Below are the code and all the weights of a small trained network. Each question names an input and a class and asks about switching units off, where a switched-off unit gives its printed mean instead of its output.

import numpy as np


def w(rows, s, z=0):
    codes = np.array(rows[::2]) - 128.0
    scale = np.full(codes.shape[1], s)
    scale[-1] = z or s
    return codes * scale


def norm(h):
    return h / np.sqrt((h * h).mean(-1, keepdims=True) + 1e-5)


def f(y):
    return y / 2 * (1 + np.tanh(0.7978845608 * (y + 0.044715 * y**3)))


def log_softmax(a):
    a = a - a.max(-1, keepdims=True)
    return a - np.log(np.exp(a).sum(-1, keepdims=True))


def net(x, mask):
    res = np.array(x, float).reshape(1, 3) / 4 @ E
    u = 0
    for l in range(2):
        y = f(norm(res) @ A[l][:, :-1].T + A[l][:, -1])
        res = res + np.where(mask[u : u + 15], y, B[l][:, -1]) @ B[l][:, :-1]
        u += 15
    return log_softmax(norm(res)[-1] @ U[:, :-1].T + U[:, -1])


A, B = {}, {}
E = w([
[156,76,82,184,106,91,216,55,100,138,127,50],'x0',
[54,178,80,179,150,225,216,84,156,184,223,134],'x1',
[232,136,37,61,130,115,237,128,181,253,169,132],'x2',
],0.0016)
A[0] = w([
[90,154,160,194,142,221,142,47,137,60,118,60,9],'0.n1',
[141,133,108,139,114,104,111,165,162,159,162,121,34],'0.n2',
[66,163,136,160,116,132,130,118,103,113,151,124,46],'0.n3',
[175,124,159,61,86,59,103,158,159,132,84,184,7],'0.n4',
[148,117,75,155,106,48,156,62,112,78,100,68,110],'0.n5',
[150,119,96,146,118,99,170,52,77,143,81,94,67],'0.n6',
[149,63,156,78,107,66,95,161,64,124,38,118,124],'0.n7',
[68,152,164,209,104,159,163,36,123,79,136,162,80],'0.n8',
[46,152,110,181,148,199,143,115,179,250,197,151,125],'0.n9',
[80,150,142,177,130,164,161,144,131,113,69,107,1],'0.n10',
[29,148,92,198,112,154,124,94,164,105,155,99,49],'0.n11',
[133,180,205,43,139,116,56,210,159,72,131,144,126],'0.n12',
[64,194,77,120,207,157,90,143,211,131,138,190,207],'0.n13',
[209,151,37,51,147,81,182,132,194,183,204,126,180],'0.n14',
[181,77,94,177,95,79,177,89,80,108,151,68,147],'0.n15',
],0.0024,0.00055)
B[0] = w([
[76,135,67,151,163,65,63,123,149,95,197,170,169],'0.n1',
[86,129,151,159,84,135,161,116,138,105,135,106,124],'0.n2',
[139,85,142,49,200,77,105,105,83,142,226,78,135],'0.n3',
[100,134,90,165,193,89,111,126,82,59,210,156,168],'0.n4',
[145,83,141,100,158,210,176,221,116,166,121,181,174],'0.n5',
[171,22,127,106,172,179,128,148,144,146,69,196,156],'0.n6',
[89,105,202,81,64,223,62,184,50,146,195,105,206],'0.n7',
[145,123,72,145,195,48,47,136,90,134,216,122,169],'0.n8',
[118,55,156,105,84,69,80,165,122,147,87,109,217],'0.n9',
[108,96,89,150,155,49,118,138,106,132,149,107,127],'0.n10',
[141,124,60,132,146,50,22,139,61,71,175,120,160],'0.n11',
[210,111,188,104,88,24,199,174,98,46,114,205,203],'0.n12',
[117,19,187,103,117,171,178,183,56,129,76,6,178],'0.n13',
[108,176,144,193,108,196,94,83,199,122,60,93,254],'0.n14',
[104,133,142,98,153,115,200,174,174,170,99,185,185],'0.n15',
],0.002,0.0025)
A[1] = w([
[121,164,177,51,77,173,55,192,165,151,139,115,193],'1.n1',
[174,163,158,87,112,66,88,156,107,38,99,182,45],'1.n2',
[86,170,105,156,148,97,65,69,98,85,210,118,53],'1.n3',
[134,86,120,163,100,116,132,100,84,135,86,69,254],'1.n4',
[75,129,165,153,105,161,153,144,129,133,118,126,233],'1.n5',
[169,154,119,72,127,128,168,90,185,135,69,167,159],'1.n6',
[109,91,55,150,117,108,173,134,188,198,153,126,176],'1.n7',
[119,92,162,106,105,86,87,154,52,52,169,253,121],'1.n8',
[185,161,91,154,117,118,127,72,196,167,99,124,108],'1.n9',
[80,147,144,123,136,122,121,141,129,145,92,102,87],'1.n10',
[158,109,140,108,121,148,168,119,144,128,70,148,129],'1.n11',
[90,143,130,83,145,181,166,139,123,134,139,114,148],'1.n12',
[92,107,99,135,195,133,167,120,141,146,196,167,174],'1.n13',
[128,141,174,102,56,108,89,146,97,67,149,119,28],'1.n14',
[101,112,129,105,109,107,82,157,142,111,110,95,89],'1.n15',
],0.0035,0.00081)
B[1] = w([
[199,118,144,194,212,57,152,123,65,92,127,145,184],'1.n1',
[205,168,212,213,230,128,133,190,55,118,107,115,207],'1.n2',
[114,32,25,54,69,112,81,135,156,253,138,61,163],'1.n3',
[104,166,118,86,147,146,92,176,168,113,144,172,153],'1.n4',
[209,141,109,86,121,94,134,139,102,167,100,118,145],'1.n5',
[36,139,93,142,133,120,112,81,132,118,176,39,163],'1.n6',
[152,215,206,131,117,130,144,111,114,67,88,176,182],'1.n7',
[128,186,122,122,87,144,178,84,191,188,118,87,253],'1.n8',
[71,180,105,64,117,168,99,76,190,71,178,154,157],'1.n9',
[174,172,126,168,118,125,134,111,166,201,123,119,128],'1.n10',
[72,124,100,139,61,143,73,130,105,143,166,125,153],'1.n11',
[167,107,194,169,123,68,113,149,123,141,50,91,133],'1.n12',
[153,114,138,165,169,71,107,135,103,67,101,119,144],'1.n13',
[142,207,143,184,208,114,196,111,173,194,122,106,181],'1.n14',
[147,217,135,156,141,181,166,96,140,126,126,156,147],'1.n15',
],0.0027,0.0046)
U = w([
[39,52,23,148,174,46,19,127,91,191,231,62,145],'0',
[98,89,174,90,118,154,80,133,78,102,242,214,4],'1',
[63,187,85,70,42,217,167,45,238,139,114,117,147],'2',
[145,9,147,66,60,187,146,206,72,141,78,166,126],'3',
[210,205,253,205,221,94,141,196,70,159,92,102,148],'4',
[102,73,88,174,189,77,170,99,106,33,119,234,116],'5',
[155,162,103,104,149,137,90,98,130,30,210,144,117],'6',
[99,97,167,102,100,146,76,141,76,104,238,220,4],'7',
],0.0074,0.011)

Each question gives the input, the list of numbers given to net, and the class t.
The units are the neurons (one row each of A and B). Each row of codes is followed by its name. A weight is (code - 128) times the scale printed after its matrix; where a second scale follows, it is the last column's (A, B and U).
mask holds one flag per neuron, layer by layer. A switched-off neuron (its flag False) gives its mean, the last column of its row in B, instead of its output. The means were averaged over made-up inputs and are rounded, as every weight is.
A unit's drop is (log p(t) with every unit on - log p(t) with that unit switched off) / (log p(t) with every unit on - log p(t) with every unit switched off).
The circuit of an input: a set's keep is (log p(t) with only the set's units on - log p(t) with every unit switched off) / (log p(t) with every unit on - log p(t) with every unit switched off). Starting from the 12 units with the biggest drops (on a tie, the unit counted first), units are removed one at a time, each time the one whose removal leaves the highest keep (on an exact tie, the one counted first), for as long as the keep stays at least 0.8.
circuit, biggest first: the units of the circuit, biggest drop first
unit that matters most: the unit with the biggest drop
top k neurons: the k neurons with the biggest drops, biggest first
top k neurons in layer l: the k neurons of layer l with the biggest drops, biggest first
drop when u is switched off: that unit's drop, to one decimal
input [0,-7,7], class 6: unit that matters most	1.n8
input [2,-1,-5], class 0: top 2 neurons in layer 1	(1.n3 1.n7)
input [-2,-3,4], class 6: top 3 neurons	(0.n14 0.n9 1.n9)
input [-7,0,7], class 2: circuit, biggest first	(0.n14 1.n2)
input [-4,8,4], class 4: circuit, biggest first	(1.n12 1.n13)
input [8,6,0], class 5: top 3 neurons	(1.n7 1.n8 1.n13)
input [-7,7,5], class 4: top 3 neurons in layer 1	(1.n1 1.n8 1.n12)
input [-6,0,6], class 2: top 2 neurons	(0.n14 0.n7)
input [6,6,1], class 5: top 3 neurons in layer 1	(1.n8 1.n13 1.n7)
input [1,-8,7], class 6: top 2 neurons in layer 0	(0.n13 0.n14)
input [-4,-5,8], class 6: top 3 neurons in layer 1	(1.n9 1.n8 1.n1)
input [4,-2,2], class 2: top 2 neurons in layer 1	(1.n2 1.n6)
input [7,6,-2], class 0: top 2 neurons in layer 0	(0.n11 0.n8)
input [5,-2,-2], class 3: unit that matters most	1.n2
input [8,-8,6], class 2: top 4 neurons in layer 1	(1.n2 1.n6 1.n9 1.n1)
input [-3,-3,6], class 2: top 2 neurons in layer 0	(0.n14 0.n11)
input [-8,5,4], class 4: drop when 1.n1 is switched off	0.5
input [-4,4,-8], class 0: drop when 1.n3 is switched off	0.6
input [-3,8,0], class 0: drop when 1.n10 is switched off	0.0
input [-2,3,-8], class 0: drop when 1.n3 is switched off	0.3
input [4,-1,0], class 3: unit that matters most	0.n5
